Here is a tiny trained network, its code and every weight. The questions are about switching its units off for an input and a target symbol, where a switched-off unit gives its printed mean instead of its output.

import numpy as np


def w(rows, s, z=0):
    codes = np.array(rows[::2]) - 128.0
    scale = np.full(codes.shape[1], s)
    scale[-1] = z or s
    return codes * scale


def f(y):
    return y / 2 * (1 + np.tanh(0.7978845608 * (y + 0.044715 * y**3)))


def softmax(a):
    e = np.exp(a - a.max(-1, keepdims=True))
    return e / e.sum(-1, keepdims=True)


def log_softmax(a):
    a = a - a.max(-1, keepdims=True)
    return a - np.log(np.exp(a).sum(-1, keepdims=True))


def net(x, mask):
    ids = ['αβγδζθλξπστψω'.index(c) for c in x.split()]
    T = len(ids)
    res = E[ids] + P[:T]
    r = res
    for j in range(3):
        rows = slice(4 * j, 4 * j + 4)
        q, k, v = (r @ M[0][rows].T for M in (Q, K, V))
        z = softmax(np.where(np.tri(T) > 0, q @ k.T / 4**0.5, -1e9)) @ v
        o = O[0][rows]
        res = res + np.where(mask[j], z, o[:, -1]) @ o[:, :-1]
    y = f(res @ A[0][:, :-1].T + A[0][:, -1])
    res = res + np.where(mask[3:19], y, B[0][:, -1]) @ B[0][:, :-1]
    return log_softmax(res[-1] @ U[:, :-1].T + U[:, -1])


Q, K, V, O, A, B = {}, {}, {}, {}, {}, {}
E = w([
[101,153,129,8,128,71,103,106,84,163],'α',
[139,199,133,83,42,91,65,153,65,186],'β',
[134,123,181,117,74,172,200,17,89,35],'γ',
[105,145,127,129,91,118,143,101,33,210],'δ',
[140,75,84,130,75,85,81,136,35,171],'ζ',
[98,43,105,122,139,155,166,82,43,134],'θ',
[85,101,107,130,86,138,171,11,79,60],'λ',
[184,131,209,78,6,132,103,152,66,98],'ξ',
[211,196,205,101,68,96,123,149,40,182],'π',
[234,104,149,103,163,167,150,191,64,195],'σ',
[175,202,176,129,21,123,126,91,93,107],'τ',
[104,143,113,111,5,93,90,77,92,98],'ψ',
[61,118,131,22,58,194,153,159,130,75],'ω',
],0.017)
P = w([
[210,106,40,49,154,92,238,69,62,133],'0',
[154,230,48,54,86,195,89,126,6,130],'1',
[177,54,74,63,85,117,202,43,160,231],'2',
[148,220,10,111,78,117,152,183,64,77],'3',
[146,103,125,67,82,210,41,68,93,216],'4',
[147,92,58,114,73,73,215,132,143,143],'5',
[110,200,95,96,74,199,38,168,64,113],'6',
[146,11,170,86,87,138,115,74,140,203],'7',
[126,141,132,191,36,89,162,244,47,39],'8',
[36,126,160,34,116,111,114,127,194,202],'9',
[77,146,164,112,156,127,84,198,46,37],'10',
[81,44,247,104,99,178,11,127,86,164],'11',
[66,46,196,178,80,40,176,216,114,102],'12',
[25,243,165,135,40,96,46,223,105,168],'13',
],0.012)
Q[0] = w([
[50,118,173,56,77,88,124,149,98,90],'H0',
[104,99,113,122,62,73,173,87,126,128],'H0',
[130,147,108,124,147,113,126,138,90,78],'H0',
[103,167,127,111,114,135,108,52,86,108],'H0',
[127,154,122,130,125,136,172,151,64,102],'H1',
[113,95,116,132,158,87,171,129,206,105],'H1',
[122,68,187,84,98,173,135,123,103,178],'H1',
[80,187,83,127,179,209,103,112,142,115],'H1',
[153,65,143,245,178,51,125,119,240,102],'H2',
[142,23,186,80,62,171,87,104,79,154],'H2',
[135,100,121,102,79,57,212,143,153,161],'H2',
[122,122,123,116,103,123,138,205,2,44],'H2',
],0.013)
K[0] = w([
[51,117,227,202,171,99,96,165,151,131],'H0',
[64,138,175,133,113,120,82,109,108,98],'H0',
[112,123,154,90,122,117,99,72,187,179],'H0',
[37,134,177,128,92,33,156,123,113,106],'H0',
[129,78,156,119,122,96,133,118,190,145],'H1',
[158,130,93,90,118,179,102,93,102,132],'H1',
[82,132,169,149,190,102,103,162,133,84],'H1',
[134,122,84,79,84,93,249,151,107,128],'H1',
[193,143,69,19,116,169,100,58,73,128],'H2',
[61,164,181,195,217,125,45,176,103,61],'H2',
[121,89,178,196,87,254,38,123,81,142],'H2',
[106,99,221,135,181,80,82,88,252,158],'H2',
],0.0099)
V[0] = w([
[80,104,119,123,88,107,119,76,104,113],'H0',
[130,105,92,143,161,174,124,148,109,155],'H0',
[105,148,166,168,111,187,181,81,115,137],'H0',
[121,82,113,161,90,123,83,176,120,150],'H0',
[101,103,136,109,133,42,105,126,109,156],'H1',
[153,129,128,188,121,160,115,81,89,130],'H1',
[62,178,144,106,139,159,114,120,145,160],'H1',
[132,159,133,148,147,72,179,87,127,172],'H1',
[103,126,58,96,92,117,74,113,137,62],'H2',
[191,110,190,55,124,134,106,207,159,99],'H2',
[183,212,187,141,96,96,106,109,126,165],'H2',
[122,128,58,138,153,158,136,250,65,211],'H2',
],0.014)
O[0] = w([
[142,125,124,78,135,135,168,108,120,140,254],'H0',
[129,128,148,159,152,111,112,141,124,98,80],'H0',
[89,161,126,100,104,102,88,114,137,142,137],'H0',
[132,145,156,94,160,154,139,141,121,91,161],'H0',
[170,60,102,94,163,160,193,161,65,116,141],'H1',
[98,156,131,94,163,95,103,142,136,142,96],'H1',
[114,133,163,185,96,183,124,151,6,121,116],'H1',
[132,82,123,137,121,114,106,143,95,171,30],'H1',
[146,186,117,142,130,127,191,187,131,158,223],'H2',
[162,150,32,156,106,147,98,110,151,126,244],'H2',
[143,94,111,69,126,166,46,154,109,172,136],'H2',
[137,84,97,130,134,98,137,146,96,47,202],'H2',
],0.012,0.0096)
A[0] = w([
[122,62,132,91,154,132,50,118,69,119,74],'N0',
[93,141,149,189,189,136,66,189,159,107,112],'N1',
[175,174,127,129,181,80,120,73,68,147,92],'N2',
[125,178,148,177,70,155,115,92,214,188,211],'N3',
[134,141,151,222,192,87,42,240,177,110,149],'N4',
[187,198,156,132,182,109,155,108,136,157,102],'N5',
[68,147,47,121,80,74,125,160,53,169,253],'N6',
[59,112,254,134,109,115,164,146,152,204,69],'N7',
[175,87,88,132,121,114,199,137,118,76,223],'N8',
[133,93,181,118,118,173,163,134,120,143,115],'N9',
[146,139,168,131,65,104,112,124,19,120,118],'N10',
[135,138,164,118,103,85,95,69,100,77,232],'N11',
[179,135,184,149,159,66,176,58,120,74,139],'N12',
[39,130,132,136,94,181,108,193,186,87,99],'N13',
[63,175,232,140,171,52,182,118,110,125,110],'N14',
[175,165,92,196,103,167,180,68,82,125,144],'N15',
],0.0085,0.0055)
B[0] = w([
[99,153,123,163,70,111,163,160,127,153,194],'N0',
[152,154,141,196,75,106,143,5,127,138,131],'N1',
[126,111,153,182,135,108,125,109,138,88,138],'N2',
[91,115,130,116,159,152,103,136,95,101,196],'N3',
[125,141,161,130,98,187,175,155,72,88,140],'N4',
[95,102,82,99,133,109,151,121,117,143,165],'N5',
[165,130,164,137,148,158,105,168,138,111,225],'N6',
[95,120,69,153,156,142,128,106,90,86,161],'N7',
[104,166,154,145,175,137,64,151,126,129,250],'N8',
[145,85,121,84,117,99,126,150,117,169,154],'N9',
[87,115,107,135,153,131,138,146,175,115,175],'N10',
[138,129,125,70,113,96,119,162,107,133,163],'N11',
[175,135,151,108,129,129,104,144,170,175,167],'N12',
[169,160,158,191,94,129,142,110,98,140,152],'N13',
[137,90,99,135,99,197,139,148,182,110,158],'N14',
[122,132,99,125,137,85,106,181,145,156,227],'N15',
],0.011,0.022)
U = w([
[64,58,45,36,192,98,87,212,170,164,191],'α',
[105,148,131,73,100,201,149,205,67,57,201],'β',
[30,112,139,107,184,146,100,110,78,123,122],'γ',
[22,85,206,95,94,58,149,172,77,134,129],'δ',
[132,147,205,57,233,130,123,126,56,55,85],'ζ',
[103,58,183,114,111,154,144,166,227,90,130],'θ',
[72,58,46,125,115,153,180,165,136,99,1],'λ',
[216,120,36,107,160,210,114,95,137,110,66],'ξ',
[96,59,62,149,4,113,151,169,147,180,34],'π',
[109,68,70,109,136,88,89,135,76,16,90],'σ',
[81,129,242,96,103,131,65,131,118,209,160],'τ',
[155,140,90,46,112,92,233,134,9,140,93],'ψ',
[79,201,111,133,134,83,157,170,143,134,126],'ω',
],0.0046,0.0071)

Each question gives the input, a string of symbols that net reads in full, and the target symbol t.
The units are the heads (4 rows each of Q, K, V and O) and the neurons (one row each of A and B). Each row of codes is followed by its name. A weight is (code - 128) times the scale printed after its matrix; where a second scale follows, it is the last column's (O, A, B and U).
mask holds one flag per unit, heads first, then neurons. A switched-off unit (its flag False) gives its mean, the last column of its rows in O or B, instead of its output. The means were averaged over made-up inputs and are rounded, as every weight is.
A unit's drop is (log p(t) with every unit on - log p(t) with that unit switched off) / (log p(t) with every unit on - log p(t) with every unit switched off).
The circuit of an input: a set's keep is (log p(t) with only the set's units on - log p(t) with every unit switched off) / (log p(t) with every unit on - log p(t) with every unit switched off). Starting from the 12 units with the biggest drops (on a tie, the unit counted first), units are removed one at a time, each time the one whose removal leaves the highest keep (on an exact tie, the one counted first), for as long as the keep stays at least 0.8.
circuit, biggest first: the units of the circuit, biggest drop first
most important unit: the unit with the biggest drop
top k neurons: the k neurons with the biggest drops, biggest first
which heads matter: for each layer, one digit per head in row order, 1 if its drop is at least 0.15 and else 0, layers parted by /
input τ ω ψ, target ω: circuit, biggest first -> H2, H1
input ω θ θ, target θ: circuit, biggest first -> H2, N14, N12
input ψ ψ θ π ψ δ, target ψ: which heads matter -> 101
input ψ α ω β τ ω τ ω θ ω ψ γ δ γ, target δ: which heads matter -> 011
input π ω σ ψ ω β, target ω: circuit, biggest first -> H2
input σ λ ω ω θ θ σ α, target σ: which heads matter -> 001
input ω ω ω ω ω σ ω ω ω ω ω, target ω: which heads matter -> 001
input σ α σ δ ω, target δ: which heads matter -> 001
input ω δ λ ω σ β, target σ: which heads matter -> 001
input ξ σ ω ψ τ δ, target τ: circuit, biggest first -> H2, N15
input ζ λ ω ω ζ ψ, target ζ: which heads matter -> 011
input ξ θ γ β σ σ α ω γ γ σ, target γ: circuit, biggest first -> H2, N7, N3
input ξ τ α ψ ω ω σ ω ω σ ξ ω σ, target ω: which heads matter -> 011
input ω θ β σ σ ω ψ ψ α σ ξ, target σ: circuit, biggest first -> H2
input τ σ ξ ζ ω ω π ω λ ω, target λ: circuit, biggest first -> H2, N14, N7, N8
input β ξ ζ ζ τ σ, target τ: which heads matter -> 011
input ω ξ π σ π ψ, target π: circuit, biggest first -> H2, N0, N8
input ω λ σ σ δ γ ω β δ ω ξ ω β α, target β: circuit, biggest first -> N15, H1
input α γ σ ω σ ψ δ τ ω θ, target ω: circuit, biggest first -> H2, N3
input δ ξ ω ω τ, target α: most important unit -> N15
input β γ ξ π θ ξ π τ τ ω θ ψ, target θ: circuit, biggest first -> H2, N14
input ξ γ θ σ ω ω τ ξ ψ ξ τ ω, target τ: circuit, biggest first -> H2, N13
input ω ξ σ ω σ, target ω: which heads matter -> 001
input ψ σ ω ω β β σ σ, target σ: which heads matter -> 001
input γ ω δ β π ψ δ, target ψ: which heads matter -> 111
input σ ξ τ ψ σ, target ψ: top 2 neurons -> N8, N5
input α ω ω α β σ ω δ, target ω: circuit, biggest first -> H2
input ω δ ω ω α ψ β ω α ψ ξ β α, target β: which heads matter -> 011
input δ β ω ω ω ω τ ω σ ω θ ω ξ, target ω: top 2 neurons -> N15, N6
input σ ω α β, target α: top 2 neurons -> N10, N15
